Below is a small trained network, with its code and all its weights. Each question gives an input and a class and asks what happens when units are switched off, that is, made to give their printed mean instead of their output.

import numpy as np


def w(rows, s, z=0):
    codes = np.array(rows[::2]) - 128.0
    scale = np.full(codes.shape[1], s)
    scale[-1] = z or s
    return codes * scale


def norm(h):
    return h / np.sqrt((h * h).mean(-1, keepdims=True) + 1e-5)


def f(y):
    return y / 2 * (1 + np.tanh(0.7978845608 * (y + 0.044715 * y**3)))


def log_softmax(a):
    a = a - a.max(-1, keepdims=True)
    return a - np.log(np.exp(a).sum(-1, keepdims=True))


def net(x, mask):
    res = np.array(x, float).reshape(1, 8) / 4 @ E
    u = 0
    for l in range(2):
        y = f(norm(res) @ A[l][:, :-1].T + A[l][:, -1])
        res = res + np.where(mask[u : u + 3], y, B[l][:, -1]) @ B[l][:, :-1]
        u += 3
    return log_softmax(norm(res)[-1] @ U[:, :-1].T + U[:, -1])


A, B = {}, {}
E = w([
[95,70,20,3],'x0',
[79,226,75,119],'x1',
[28,219,162,93],'x2',
[86,27,150,173],'x3',
[225,73,106,192],'x4',
[140,183,33,137],'x5',
[151,107,142,125],'x6',
[65,97,146,107],'x7',
],0.0053)
A[0] = w([
[107,71,119,104,136],'0.n1',
[133,59,159,149,54],'0.n2',
[206,247,56,70,4],'0.n3',
],0.011,0.0017)
B[0] = w([
[136,2,110,30,168],'0.n1',
[202,144,112,49,178],'0.n2',
[154,186,112,82,253],'0.n3',
],0.0091,0.005)
A[1] = w([
[25,60,144,84,143],'1.n1',
[55,139,35,37,148],'1.n2',
[140,118,1,233,251],'1.n3',
],0.0095,0.0017)
B[1] = w([
[189,186,120,147,192],'1.n1',
[143,158,125,129,253],'1.n2',
[84,148,245,49,173],'1.n3',
],0.013,0.0058)
U = w([
[138,199,121,70,251],'0',
[66,129,182,204,9],'1',
[159,4,104,131,155],'2',
],0.017,0.0021)

Each question gives the input, the list of numbers given to net, and the class t.
The units are the neurons (one row each of A and B). Each row of codes is followed by its name. A weight is (code - 128) times the scale printed after its matrix; where a second scale follows, it is the last column's (A, B and U).
mask holds one flag per neuron, layer by layer. A switched-off neuron (its flag False) gives its mean, the last column of its row in B, instead of its output. The means were averaged over made-up inputs and are rounded, as every weight is.
A unit's drop is (log p(t) with every unit on - log p(t) with that unit switched off) / (log p(t) with every unit on - log p(t) with every unit switched off).
The circuit of an input: a set's keep is (log p(t) with only the set's units on - log p(t) with every unit switched off) / (log p(t) with every unit on - log p(t) with every unit switched off). Starting from all 6 units, units are removed one at a time, each time the one whose removal leaves the highest keep (on an exact tie, the one counted first), for as long as the keep stays at least 0.8.
circuit, biggest first: the units of the circuit, biggest drop first
most important unit: the unit with the biggest drop
k most important neurons: the k neurons with the biggest drops, biggest first
k most important neurons of layer l: the k neurons of layer l with the biggest drops, biggest first
drop when u is switched off: that unit's drop, to one decimal
input [-4,-1,0,1,0,-1,0,4], class 1: 2 most important neurons of layer 1	1.n1, 1.n2
input [-4,-2,1,2,6,3,-8,-2], class 1: circuit, biggest first	0.n3, 0.n1
input [-5,0,-7,-6,-7,-7,3,-2], class 1: most important unit	0.n3
input [-2,5,8,-3,-2,-3,-5,7], class 1: circuit, biggest first	0.n2, 0.n3
input [-2,4,8,4,3,0,-5,2], class 1: circuit, biggest first	0.n3, 0.n2
input [-5,4,-2,2,1,-5,6,-4], class 1: 3 most important neurons	0.n1, 0.n3, 1.n1
input [6,-7,2,2,-5,-3,1,-4], class 2: 2 most important neurons	0.n1, 0.n3
input [0,6,0,6,4,-6,0,4], class 2: 2 most important neurons of layer 1	1.n3, 1.n2
input [-3,-7,2,-1,0,-2,8,1], class 2: 2 most important neurons of layer 0	0.n3, 0.n2
input [-1,3,-7,6,-8,-3,0,0], class 2: 2 most important neurons of layer 0	0.n1, 0.n3
input [-3,8,-6,2,7,6,-3,6], class 1: drop when 1.n2 is switched off	0.1
input [-7,-1,-7,1,-5,5,4,5], class 1: drop when 0.n1 is switched off	0.7
input [1,-7,6,0,6,-1,-8,4], class 2: drop when 1.n3 is switched off	0.1
input [-6,-1,-1,-7,-3,-6,-4,-4], class 1: most important unit	0.n2
